Here is a tiny trained network, its code and every weight. The questions are about switching its units off for an input and a class, where a switched-off unit gives its printed mean instead of its output.

import numpy as np


def w(rows, s, z=0):
    codes = np.array(rows[::2]) - 128.0
    scale = np.full(codes.shape[1], s)
    scale[-1] = z or s
    return codes * scale


def f(y):
    return y / 2 * (1 + np.tanh(0.7978845608 * (y + 0.044715 * y**3)))


def log_softmax(a):
    a = a - a.max(-1, keepdims=True)
    return a - np.log(np.exp(a).sum(-1, keepdims=True))


def net(x, mask):
    res = np.array(x, float).reshape(1, 8) / 4 @ E
    y = f(res @ A[0][:, :-1].T + A[0][:, -1])
    res = res + np.where(mask, y, B[0][:, -1]) @ B[0][:, :-1]
    return log_softmax(res[-1] @ U[:, :-1].T + U[:, -1])


A, B = {}, {}
E = w([
[125,127,126,132],'x0',
[128,125,128,133],'x1',
[125,127,133,125],'x2',
[129,125,124,134],'x3',
[60,130,9,60],'x4',
[131,122,124,137],'x5',
[75,254,126,195],'x6',
[19,44,165,166],'x7',
],0.008)
A[0] = w([
[194,233,81,107,97],'N1',
[52,75,150,163,103],'N2',
[40,90,156,157,106],'N3',
[186,115,225,168,135],'N4',
[91,129,43,91,89],'N5',
[65,254,118,221,62],'N6',
[85,137,53,83,93],'N7',
[43,88,151,167,112],'N8',
[86,135,43,89,96],'N9',
[183,137,216,184,91],'N10',
[34,95,155,164,105],'N11',
[77,231,115,191,3],'N12',
[180,125,219,173,134],'N13',
[187,204,104,103,70],'N14',
[38,92,155,163,109],'N15',
[51,75,151,162,104],'N16',
],0.0071,0.0038)
B[0] = w([
[188,166,150,148,235],'N1',
[188,159,132,139,204],'N2',
[188,168,136,149,205],'N3',
[62,120,75,149,242],'N4',
[69,139,91,191,195],'N5',
[144,2,124,42,254],'N6',
[74,151,91,165,194],'N7',
[178,161,133,139,208],'N8',
[76,141,108,180,201],'N9',
[47,146,52,194,224],'N10',
[179,160,126,138,208],'N11',
[140,14,87,69,191],'N12',
[57,125,68,160,236],'N13',
[173,146,127,154,188],'N14',
[179,168,130,138,208],'N15',
[184,161,131,135,206],'N16',
],0.0094,0.0041)
U = w([
[20,154,87,181,74],'0',
[154,4,126,74,126],'1',
[219,223,147,147,50],'2',
[106,150,156,114,254],'3',
],0.011,0.0079)

Each question gives the input, the list of numbers given to net, and the class t.
The units are the neurons (one row each of A and B). Each row of codes is followed by its name. A weight is (code - 128) times the scale printed after its matrix; where a second scale follows, it is the last column's (A, B and U).
mask holds one flag per neuron, in row order. A switched-off neuron (its flag False) gives its mean, the last column of its row in B, instead of its output. The means were averaged over made-up inputs and are rounded, as every weight is.
A unit's drop is (log p(t) with every unit on - log p(t) with that unit switched off) / (log p(t) with every unit on - log p(t) with every unit switched off).
The circuit of an input: a set's keep is (log p(t) with only the set's units on - log p(t) with every unit switched off) / (log p(t) with every unit on - log p(t) with every unit switched off). Starting from the 12 units with the biggest drops (on a tie, the unit counted first), units are removed one at a time, each time the one whose removal leaves the highest keep (on an exact tie, the one counted first), for as long as the keep stays at least 0.8.
circuit, biggest first: the units of the circuit, biggest drop first
top k neurons: the k neurons with the biggest drops, biggest first
drop when u is switched off: that unit's drop, to one decimal
input [-5,-6,8,8,-6,-5,1,4], class 0: top 3 neurons	N10, N13, N4
input [2,-6,-1,4,5,8,-6,3], class 3: circuit, biggest first	N6, N12
input [1,-6,5,3,-4,0,2,0], class 0: circuit, biggest first	N10, N13, N4
input [4,-1,-3,-8,-2,6,7,7], class 1: circuit, biggest first	N6
input [1,-5,-7,8,0,-3,-3,4], class 2: top 2 neurons	N6, N12
input [-6,7,-6,7,-6,6,2,-5], class 0: circuit, biggest first	N10, N13
input [4,1,-4,0,4,2,5,-5], class 1: circuit, biggest first	N6, N12
input [4,1,3,1,7,6,-6,5], class 0: circuit, biggest first	N5, N6
input [-6,1,3,-4,6,-7,-3,7], class 2: drop when N8 is switched off	0.1
input [1,1,-4,5,5,7,-5,4], class 3: drop when N6 is switched off	0.4
input [4,-8,-1,-6,-5,0,8,-6], class 1: drop when N6 is switched off	0.5
input [-4,7,-1,-8,-1,-6,8,-8], class 1: drop when N12 is switched off	0.4
